Below are the code and all the weights of a small trained network. Each question names an input and a target symbol and asks about switching units off, where a switched-off unit gives its printed mean instead of its output.

import numpy as np


def w(rows, s, z=0):
    codes = np.array(rows[::2]) - 128.0
    scale = np.full(codes.shape[1], s)
    scale[-1] = z or s
    return codes * scale


def norm(h):
    return h / np.sqrt((h * h).mean(-1, keepdims=True) + 1e-5)


def f(y):
    return np.maximum(y, 0)


def softmax(a):
    e = np.exp(a - a.max(-1, keepdims=True))
    return e / e.sum(-1, keepdims=True)


def log_softmax(a):
    a = a - a.max(-1, keepdims=True)
    return a - np.log(np.exp(a).sum(-1, keepdims=True))


def net(x, mask):
    ids = ['αβδεζλμξπω'.index(c) for c in x.split()]
    T = len(ids)
    res = E[ids] + P[:T]
    u = 0
    for l in range(2):
        q, k, v = (norm(res) @ M[l].T for M in (Q, K, V))
        z = softmax(np.where(np.tri(T) > 0, q @ k.T / 2**0.5, -1e9)) @ v
        res = res + np.where(mask[u], z, O[l][:, -1]) @ O[l][:, :-1]
        u += 1
        y = f(norm(res) @ A[l][:, :-1].T + A[l][:, -1])
        res = res + np.where(mask[u : u + 12], y, B[l][:, -1]) @ B[l][:, :-1]
        u += 12
    return log_softmax(norm(res)[-1] @ U[:, :-1].T + U[:, -1])


Q, K, V, O, A, B = {}, {}, {}, {}, {}, {}
E = w([
[111,203,186],'α',
[100,184,59],'β',
[25,254,187],'δ',
[157,82,80],'ε',
[139,139,196],'ζ',
[131,128,164],'λ',
[134,128,167],'μ',
[147,104,66],'ξ',
[133,128,167],'π',
[133,128,165],'ω',
],0.013)
P = w([
[195,176,141],'0',
[61,77,226],'1',
[69,52,122],'2',
[76,192,214],'3',
[251,124,105],'4',
[165,98,118],'5',
[242,239,91],'6',
[94,1,252],'7',
[143,70,128],'8',
],0.0063)
Q[0] = w([
[140,33,197],'L0H0',
[191,254,135],'L0H0',
],0.0069)
K[0] = w([
[92,176,78],'L0H0',
[244,4,106],'L0H0',
],0.0041)
V[0] = w([
[248,220,105],'L0H0',
[167,108,173],'L0H0',
],0.0013)
O[0] = w([
[18,24,255,252],'L0H0',
[42,165,212,246],'L0H0',
],0.0053,0.00023)
A[0] = w([
[195,136,180,25],'L0N0',
[202,254,96,145],'L0N1',
[163,94,111,96],'L0N2',
[95,131,185,143],'L0N3',
[152,68,168,210],'L0N4',
[161,120,122,156],'L0N5',
[107,124,90,213],'L0N6',
[157,163,94,61],'L0N7',
[111,181,125,243],'L0N8',
[73,170,149,50],'L0N9',
[96,90,105,10],'L0N10',
[82,143,60,3],'L0N11',
],0.011,0.0026)
B[0] = w([
[134,70,30,197],'L0N0',
[145,185,137,234],'L0N1',
[119,98,135,182],'L0N2',
[112,118,52,207],'L0N3',
[68,184,112,255],'L0N4',
[81,120,104,176],'L0N5',
[145,171,241,178],'L0N6',
[113,102,239,158],'L0N7',
[89,142,156,177],'L0N8',
[115,165,151,154],'L0N9',
[115,103,254,148],'L0N10',
[145,95,140,148],'L0N11',
],0.0069,0.0052)
Q[1] = w([
[227,141,9],'L1H0',
[179,202,159],'L1H0',
],0.013)
K[1] = w([
[10,97,228],'L1H0',
[112,246,208],'L1H0',
],0.011)
V[1] = w([
[212,47,225],'L1H0',
[1,136,10],'L1H0',
],0.0071)
O[1] = w([
[136,176,73,2],'L1H0',
[29,10,254,176],'L1H0',
],0.0096,0.0019)
A[1] = w([
[211,45,51,205],'L1N0',
[104,76,47,181],'L1N1',
[198,61,110,121],'L1N2',
[54,98,218,103],'L1N3',
[184,102,134,65],'L1N4',
[187,20,130,109],'L1N5',
[73,95,161,164],'L1N6',
[58,82,152,185],'L1N7',
[95,255,206,142],'L1N8',
[164,32,122,68],'L1N9',
[141,51,184,105],'L1N10',
[86,201,138,254],'L1N11',
],0.0099,0.0035)
B[1] = w([
[131,221,133,194],'L1N0',
[169,237,136,185],'L1N1',
[102,167,116,151],'L1N2',
[159,152,102,254],'L1N3',
[118,218,46,132],'L1N4',
[19,147,125,180],'L1N5',
[165,186,108,220],'L1N6',
[152,232,163,239],'L1N7',
[42,98,143,206],'L1N8',
[103,116,166,166],'L1N9',
[108,91,255,209],'L1N10',
[60,227,95,213],'L1N11',
],0.0054,0.0066)
U = w([
[19,133,105,118],'α',
[161,160,172,94],'β',
[154,85,121,20],'δ',
[82,133,101,3],'ε',
[165,143,196,12],'ζ',
[107,58,129,157],'λ',
[106,69,180,163],'μ',
[157,178,4,209],'ξ',
[96,66,190,194],'π',
[121,66,173,159],'ω',
],0.013,0.0039)

Each question gives the input, a string of symbols that net reads in full, and the target symbol t.
The units are the heads (2 rows each of Q, K, V and O) and the neurons (one row each of A and B). Each row of codes is followed by its name. A weight is (code - 128) times the scale printed after its matrix; where a second scale follows, it is the last column's (O, A, B and U).
mask holds one flag per unit, layer by layer, with each layer's heads first. A switched-off unit (its flag False) gives its mean, the last column of its rows in O or B, instead of its output. The means were averaged over made-up inputs and are rounded, as every weight is.
A unit's drop is (log p(t) with every unit on - log p(t) with that unit switched off) / (log p(t) with every unit on - log p(t) with every unit switched off).
The circuit of an input: a set's keep is (log p(t) with only the set's units on - log p(t) with every unit switched off) / (log p(t) with every unit on - log p(t) with every unit switched off). Starting from the 12 units with the biggest drops (on a tie, the unit counted first), units are removed one at a time, each time the one whose removal leaves the highest keep (on an exact tie, the one counted first), for as long as the keep stays at least 0.8.
circuit, biggest first: the units of the circuit, biggest drop first
top k neurons: the k neurons with the biggest drops, biggest first
k most important neurons of layer l: the k neurons of layer l with the biggest drops, biggest first
drop when u is switched off: that unit's drop, to one decimal
input ξ μ ξ ξ ξ μ, target ξ: top 2 neurons -> (L0N6, L0N10)
input μ ξ ξ ξ π ξ ζ, target ξ: most important neuron of layer 0 -> (L0N0)
input ζ μ ω μ π ξ ω ξ ζ, target ξ: circuit, biggest first -> (L0N3, L0N6, L0N0, L1H0)
input ξ π δ ζ α, target α: circuit, biggest first -> (L1N8, L0N0, L1N7)
input ξ μ π ξ, target ξ: circuit, biggest first -> (L1H0, L0N4, L0N7)
input ξ ζ α ξ ξ ξ ξ β, target ξ: circuit, biggest first -> (L1H0, L0N7, L0N4, L0N6)
input ξ π λ μ ω, target π: circuit, biggest first -> (L1H0, L0N3, L0N0, L0N6)
input ξ ξ ξ ξ, target ξ: 2 most important neurons of layer 0 -> (L0N4, L0N7)
input ξ ξ μ ξ π ξ α, target ξ: circuit, biggest first -> (L1H0, L0N4)
input ε π ζ β π, target π: top 2 neurons -> (L0N3, L0N0)
input ξ π ξ π ξ π ω β, target ξ: circuit, biggest first -> (L1H0, L0N7, L0N4)
input ξ ξ ξ ξ ζ ξ μ ξ π, target ξ: top 3 neurons -> (L0N4, L0N6, L0N3)
input ξ ξ ξ ξ ζ ξ ξ ξ ω, target ξ: top 3 neurons -> (L0N4, L0N6, L0N3)
input α π ζ ξ ω ζ λ, target ξ: circuit, biggest first -> (L1H0)
input π ξ α ξ, target π: top 2 neurons -> (L0N0, L0N7)
input ω ξ ξ ξ μ, target ξ: drop when L0N10 is switched off -> 1.5
input π π ξ, target π: drop when L1H0 is switched off -> 0.2
input ξ ε ξ π ξ ξ ξ α α, target ξ: drop when L0N0 is switched off -> 0.1
